Below are the code and all the weights of a small trained network. Each question names an input and a class and asks about switching units off, where a switched-off unit gives its printed mean instead of its output.

import numpy as np


def w(rows, s, z=0):
    codes = np.array(rows[::2]) - 128.0
    scale = np.full(codes.shape[1], s)
    scale[-1] = z or s
    return codes * scale


def norm(h):
    return h / np.sqrt((h * h).mean(-1, keepdims=True) + 1e-5)


def f(y):
    return np.maximum(y, 0)


def log_softmax(a):
    a = a - a.max(-1, keepdims=True)
    return a - np.log(np.exp(a).sum(-1, keepdims=True))


def net(x, mask):
    res = np.array(x, float).reshape(1, 6) / 4 @ E
    u = 0
    for l in range(3):
        y = f(norm(res) @ A[l][:, :-1].T + A[l][:, -1])
        res = res + np.where(mask[u : u + 8], y, B[l][:, -1]) @ B[l][:, :-1]
        u += 8
    return log_softmax(norm(res)[-1] @ U[:, :-1].T + U[:, -1])


A, B = {}, {}
E = w([
[90,102,133,83,129,154],'x0',
[254,102,149,179,144,175],'x1',
[86,106,213,208,151,64],'x2',
[110,99,123,104,153,150],'x3',
[117,135,92,142,4,72],'x4',
[122,155,58,190,126,180],'x5',
],0.0072)
A[0] = w([
[162,120,71,159,49,70,119],'L0N0',
[138,60,146,89,116,84,122],'L0N1',
[71,62,102,115,175,140,182],'L0N2',
[97,10,214,143,90,120,144],'L0N3',
[105,2,100,132,101,209,218],'L0N4',
[135,146,96,56,99,126,144],'L0N5',
[206,80,134,213,102,182,164],'L0N6',
[92,164,107,105,159,119,8],'L0N7',
],0.0087,0.0016)
B[0] = w([
[139,202,182,107,105,126,248],'L0N0',
[121,224,254,102,141,221,191],'L0N1',
[164,205,82,162,74,89,218],'L0N2',
[152,88,137,111,69,180,242],'L0N3',
[188,121,195,230,170,140,222],'L0N4',
[222,102,134,171,85,101,222],'L0N5',
[198,88,190,141,110,69,254],'L0N6',
[107,103,139,101,121,47,172],'L0N7',
],0.0074,0.0044)
A[1] = w([
[197,134,138,96,96,108,168],'L1N0',
[74,102,142,155,145,69,255],'L1N1',
[190,152,27,73,118,152,187],'L1N2',
[92,206,199,202,174,93,181],'L1N3',
[200,41,73,83,101,136,126],'L1N4',
[103,197,117,238,138,148,123],'L1N5',
[121,167,163,144,181,165,98],'L1N6',
[137,150,129,142,255,113,122],'L1N7',
],0.0098,0.0021)
B[1] = w([
[114,92,92,194,136,219,235],'L1N0',
[209,18,59,139,53,90,187],'L1N1',
[53,28,156,145,109,126,205],'L1N2',
[131,90,67,67,126,208,253],'L1N3',
[117,80,212,151,162,140,175],'L1N4',
[1,130,226,165,104,206,209],'L1N5',
[108,166,150,56,155,129,171],'L1N6',
[229,190,53,51,92,131,192],'L1N7',
],0.0073,0.0065)
A[2] = w([
[157,139,44,98,136,124,62],'L2N0',
[166,75,150,111,69,180,166],'L2N1',
[40,170,126,200,158,120,188],'L2N2',
[162,128,120,131,78,189,171],'L2N3',
[63,118,2,77,80,66,254],'L2N4',
[143,156,112,144,102,184,182],'L2N5',
[97,155,134,134,57,141,175],'L2N6',
[104,132,134,99,135,184,101],'L2N7',
],0.0098,0.0015)
B[2] = w([
[228,141,176,36,175,172,142],'L2N0',
[23,120,1,170,122,156,255],'L2N1',
[98,117,199,25,115,91,150],'L2N2',
[56,143,123,125,63,199,221],'L2N3',
[251,35,175,169,202,97,202],'L2N4',
[153,205,142,123,141,91,185],'L2N5',
[247,238,166,164,202,185,197],'L2N6',
[121,198,133,189,124,151,163],'L2N7',
],0.0068,0.0098)
U = w([
[199,2,199,164,157,56,174],'0',
[65,12,111,151,134,129,134],'1',
[130,123,152,147,149,128,131],'2',
[89,117,107,124,140,122,162],'3',
[180,184,141,89,143,105,137],'4',
[55,122,181,115,145,128,82],'5',
[38,145,81,115,208,9,2],'6',
],0.0099,0.0046)

Each question gives the input, the list of numbers given to net, and the class t.
The units are the neurons (one row each of A and B). Each row of codes is followed by its name. A weight is (code - 128) times the scale printed after its matrix; where a second scale follows, it is the last column's (A, B and U).
mask holds one flag per neuron, layer by layer. A switched-off neuron (its flag False) gives its mean, the last column of its row in B, instead of its output. The means were averaged over made-up inputs and are rounded, as every weight is.
A unit's drop is (log p(t) with every unit on - log p(t) with that unit switched off) / (log p(t) with every unit on - log p(t) with every unit switched off).
The circuit of an input: a set's keep is (log p(t) with only the set's units on - log p(t) with every unit switched off) / (log p(t) with every unit on - log p(t) with every unit switched off). Starting from the 12 units with the biggest drops (on a tie, the unit counted first), units are removed one at a time, each time the one whose removal leaves the highest keep (on an exact tie, the one counted first), for as long as the keep stays at least 0.8.
circuit, biggest first: the units of the circuit, biggest drop first
unit that matters most: the unit with the biggest drop
k most important neurons: the k neurons with the biggest drops, biggest first
k most important neurons of layer l: the k neurons of layer l with the biggest drops, biggest first
drop when u is switched off: that unit's drop, to one decimal
input [-6,-4,-2,2,8,4], class 4: circuit, biggest first -> (L0N0, L2N6)
input [-2,-3,4,-6,0,7], class 5: unit that matters most -> L1N5
input [6,6,7,4,-4,-8], class 5: circuit, biggest first -> (L0N1, L2N4)
input [5,-6,-2,2,-7,5], class 4: circuit, biggest first -> (L1N7, L2N1, L0N3, L1N0)
input [3,3,5,4,-6,-6], class 4: circuit, biggest first -> (L1N2, L1N7, L0N6)
input [-7,-7,-2,3,-7,-5], class 0: circuit, biggest first -> (L0N7, L1N1, L2N3)
input [-4,1,3,-3,7,-4], class 4: circuit, biggest first -> (L0N0, L1N2)
input [0,5,4,5,-7,6], class 4: circuit, biggest first -> (L1N7, L1N2)
input [-7,2,2,-3,-4,-8], class 5: circuit, biggest first -> (L2N4, L0N5)
input [3,-4,3,5,6,-2], class 4: circuit, biggest first -> (L2N6, L1N2)
input [-8,3,8,0,4,-6], class 1: 3 most important neurons -> (L1N3, L2N1, L2N4)
input [-6,-7,-7,-5,7,5], class 0: 3 most important neurons of layer 1 -> (L1N2, L1N3, L1N7)
input [7,-8,0,-1,-6,4], class 0: 4 most important neurons -> (L2N4, L0N7, L0N1, L1N1)
input [0,0,7,6,-8,2], class 4: 3 most important neurons -> (L1N7, L1N2, L1N6)
input [7,0,6,5,-2,-2], class 3: unit that matters most -> L0N2
input [4,4,-7,-7,-6,-2], class 1: 3 most important neurons -> (L1N2, L2N6, L0N1)
input [2,-3,8,-8,0,-7], class 1: 3 most important neurons -> (L1N1, L1N3, L0N0)
input [-1,6,0,-2,1,-8], class 5: 2 most important neurons of layer 1 -> (L1N1, L1N0)
input [-5,-3,-5,-7,3,8], class 5: 2 most important neurons -> (L1N5, L1N2)
input [-3,-8,-6,7,4,7], class 0: most important neuron -> (L2N4)
input [3,-7,-6,0,-7,-4], class 0: 2 most important neurons -> (L0N3, L2N4)
input [-1,-7,-1,-4,8,6], class 4: 2 most important neurons -> (L0N0, L2N6)
input [-7,-7,0,5,3,5], class 0: 2 most important neurons -> (L2N4, L0N1)
input [1,-4,2,2,-6,2], class 4: drop when L1N2 is switched off -> 0.1
input [-3,-6,-1,-4,-1,-4], class 0: drop when L2N3 is switched off -> 0.0
input [-1,-8,-3,4,-7,-4], class 0: drop when L2N4 is switched off -> 0.4
input [-1,-2,-5,-2,-4,1], class 1: drop when L1N2 is switched off -> 0.4
input [-8,-8,-2,1,1,-2], class 0: circuit, biggest first -> (L2N4)
